Each row has two labels, one from each of two sets.
-57 103 -370 166 -51 20 -168 20 -189 -127 -16 14 -52 -432 -44 139 73 49
 191 31 -11 -26 44 -353 -2 39 24 -37 -95 -69 42 451 -35 -26 83 127 -45
 -75 365 40 136 -88 -211 -147 : Q373 <20>
-23 132 -314 57 -61 -70 -166 25 18 -5 -9 -141 43 -133 -8 167 -87 -39 -20
 -81 -59 -31 15 25 50 -19 24 -75 -10 -39 123 212 7 21 6 58 6 -21 166 28
 49 -34 50 -32 : Q88 <25>
-137 58 -476 126 -32 -4 -214 23 -220 -204 -27 -14 -22 -378 -44 172 76 70
 62 -8 -40 53 -8 -181 4 -46 6 48 -75 -63 -66 508 9 -4 44 300 10 -59 378
 56 85 -135 -81 -6 : Q373 <20>
-45 74 -593 103 -72 24 -107 20 -138 -119 -126 52 -71 -280 -24 120 79 -75
 26 -2 -22 23 17 -278 31 20 19 -69 -132 -25 71 471 90 26 53 137 -34 27
 373 13 92 -68 -81 -41 : Q373 <20>
-21 46 -255 28 -21 74 -79 1 -86 -79 -56 -27 -16 -275 -22 124 31 40 -7 8
 -48 -21 10 -204 -7 33 10 12 -58 -48 14 186 -6 -12 15 44 -12 -10 232 36
 25 -37 -58 -14 : Q373 <20>
-79 67 -597 140 -90 47 -130 6 22 -72 -19 -38 32 -37 -34 171 58 3 17 17
 -61 -21 -34 -167 -47 -45 96 -127 -107 -25 252 164 -6 14 -39 45 -64 -73
 234 -18 134 -83 213 -98 : Q88 <20>
-46 116 -695 243 -83 48 -188 5 -160 -119 -77 -62 33 -343 -89 107 68 3 48
 32 -66 13 -18 -257 -70 -31 43 -26 -68 -31 42 298 12 14 38 255 25 -45
 388 70 82 -114 9 -12 : Q373 <20>
-7 -3 -560 83 -133 74 -200 -18 -36 34 -18 35 139 -156 -37 179 -36 -175
 -25 -5 -54 -7 -28 -191 18 39 82 -107 -43 -74 139 204 15 0 3 44 -7 -27
 440 117 103 -63 67 -67 : Q88 <20>
-56 -4 -529 108 -140 0 -259 0 116 75 -46 -53 200 -39 -46 167 -45 -70 27
 -28 -15 -47 -31 -94 -20 -9 59 -105 -6 -61 274 44 43 8 -33 4 -54 -29 301
 40 142 -26 219 -83 : Q88 <20>
-14 34 -655 88 -93 11 -162 -15 1 -71 -24 -24 -42 -170 -11 178 -5 35 22 3
 -71 -25 39 -64 51 -92 4 -103 -101 -64 169 240 35 25 -5 91 -31 -5 190
 -12 77 -29 69 -165 : Q373 <20>
38 -34 -385 105 -19 93 -193 14 27 130 -30 26 170 -230 -11 196 -168 -242
 6 -80 -59 -131 27 -143 122 53 24 -107 -79 -51 206 419 -8 -21 22 -100
 -28 -51 320 70 22 -1 -46 -47 : Q88 <25>
1 19 -335 167 -13 -11 -177 -37 -29 -5 -37 -89 72 -285 21 358 45 21 4 37
 -13 -22 -29 -148 22 107 50 12 -181 -51 161 357 20 12 31 -71 -29 -31 257
 -150 -4 -115 -37 -72 : Q684 <20>
-55 -87 -494 82 -71 -12 -98 22 -57 -83 -27 -71 39 -160 20 383 -31 72 23
 23 -50 -38 6 -31 41 -79 32 -107 -153 -31 127 280 -26 14 41 56 -18 -40
 189 9 56 -101 61 -55 : Q684 <20>
1 60 -612 96 -102 55 -204 -6 -1 -39 16 -12 96 -169 -31 197 -40 -102 -29
 0 -69 -107 26 -196 23 -3 34 -99 -56 -105 165 150 -36 30 -33 107 -30 -10
 336 77 80 -66 -22 -33 : Q88 <20>
-68 32 -479 197 -99 27 -61 257 -66 -34 -71 -104 -58 -125 7 102 133 165
 46 12 -35 -3 19 -205 -6 -42 31 -101 -126 -20 148 209 -20 11 -29 -91 -58
 32 135 28 41 -133 66 -90 : Q684 <20>
14 11 -446 42 -79 -14 -225 30 -86 -115 -65 -24 51 -301 -69 192 24 -93
 -72 -62 -38 -15 -4 -112 -56 10 -5 38 9 -76 66 353 59 6 55 241 -12 -86
 451 51 125 9 100 -84 : Q373 <20>
47 -13 -529 81 -83 -97 -105 60 8 -99 -12 -34 44 -214 -33 148 8 -109 -23
 -45 -35 -18 54 -59 -16 6 -20 -43 -76 -96 67 111 -22 30 18 124 28 -23
 152 33 239 -28 99 -19 : Q373 <20>
-35 -54 -348 98 -18 -6 -118 99 41 48 -76 -37 167 -170 10 156 -37 -114 9
 -53 -85 -42 10 -146 40 9 36 -106 15 -37 164 152 -5 -7 -6 44 -51 -51 262
 80 95 9 101 7 : Q88 <20>
-56 57 -443 88 -60 25 -149 -10 -88 -179 -25 1 -55 -162 26 79 90 44 1 -32
 23 -51 -10 -203 -14 7 39 -16 -34 -31 89 388 -7 67 16 222 -1 -29 264 112
 120 -48 133 -51 : Q373 <20>
-25 -28 -371 137 -81 -20 -144 -64 -3 -25 -107 -152 95 -274 -35 279 74 63
 22 -22 25 -24 16 -183 37 26 -11 -64 -79 -76 151 221 8 -27 39 0 15 -23
 321 46 132 -74 140 -38 : Q684 <20>
-71 58 -560 120 -83 34 -140 -6 -311 -42 -58 -44 52 -161 -39 148 7 12 80
 4 -44 -12 32 -282 -2 -3 46 -54 -6 -7 111 103 -18 12 53 108 -5 -8 300 80
 105 -70 41 -36 : Q373 <20>
-16 112 -572 44 -68 48 -137 -12 -18 -2 -50 -4 -94 -121 -44 69 -106 -15
 -23 -53 7 -43 41 -224 44 42 115 -94 -18 -80 124 88 -53 45 5 80 13 -33
 183 98 58 -127 -146 -57 : Q373 <20>
-44 23 -228 91 9 -5 -155 -3 -54 -53 34 30 -12 -142 -69 134 13 -34 -13
 -19 -27 -17 -30 -54 51 -19 86 9 -60 -65 147 334 -23 37 -31 78 -42 -21
 251 25 52 -136 -37 -89 : Q88 <20>
8 29 -442 104 -49 8 -187 -23 -31 -70 25 34 10 -191 20 454 -51 6 -2 23
 -30 -48 14 -46 89 206 87 -74 -184 -104 164 264 -66 5 -24 80 -93 -56 228
 16 37 -44 -29 -84 : Q88 <20>
-45 -13 -535 118 -146 -36 -103 62 -22 -218 -70 24 33 -193 -19 105 160 17
 38 -22 -56 -9 61 -210 -25 73 -13 -43 54 -52 73 436 1 -9 48 215 -24 -31
 286 -24 119 -17 179 -49 : Q373 <20>
-7 107 -550 81 -61 97 -166 18 -134 -109 -30 22 -4 -265 -10 134 58 -4 13
 71 -1 14 -32 -273 -6 -19 -19 22 -88 -69 27 300 -23 12 18 187 29 -84 392
 52 82 -95 -63 -35 : Q373 <20>
-62 -5 -321 165 -69 -22 -83 101 16 -105 -72 -104 -42 -148 -33 256 135
 142 -100 -3 -37 -10 -54 -162 31 -45 25 -31 -121 -10 136 293 6 -1 39 34
 -4 -9 230 16 104 -86 74 -140 : Q684 <20>
-3 -25 -216 113 -57 7 -112 0 132 119 -128 -134 207 -182 -30 238 -5 -51
 21 -45 -36 -53 -160 -268 20 27 15 -56 -54 -88 175 112 -10 55 10 -211
 -47 -21 182 13 9 -48 -14 -77 : Q684 <25>
-22 80 -564 88 -127 33 -95 -11 9 -70 46 -46 -39 -88 -18 122 25 -66 0 22
 -64 -41 19 -120 -15 -44 51 -125 -68 -46 186 36 17 -4 -21 10 -16 53 179
 6 96 -39 133 -67 : Q88 <20>
5 59 -687 55 -153 31 -138 -11 -47 -98 -103 -31 111 -212 1 132 78 -29 34
 -18 1 -36 77 -260 -2 6 -9 -53 -39 -47 202 237 38 -28 80 101 4 -37 317 6
 131 -32 180 -15 : Q373 <20>
78 -100 -589 93 -67 -58 -142 -77 79 58 -38 25 228 -198 -73 235 -150 -264
 3 -79 -92 -60 23 -21 56 -28 -28 -143 -28 -63 197 227 79 23 35 -15 -24
 -41 369 61 102 71 149 -73 : Q88 <20>
19 0 -484 106 -104 -41 -211 24 57 60 -65 -60 187 -200 -48 228 -41 -101 7
 13 -79 -51 8 -80 36 28 3 -74 -42 -58 185 226 9 20 66 -15 -20 -69 351 31
 103 -13 114 -74 : Q88 <20>
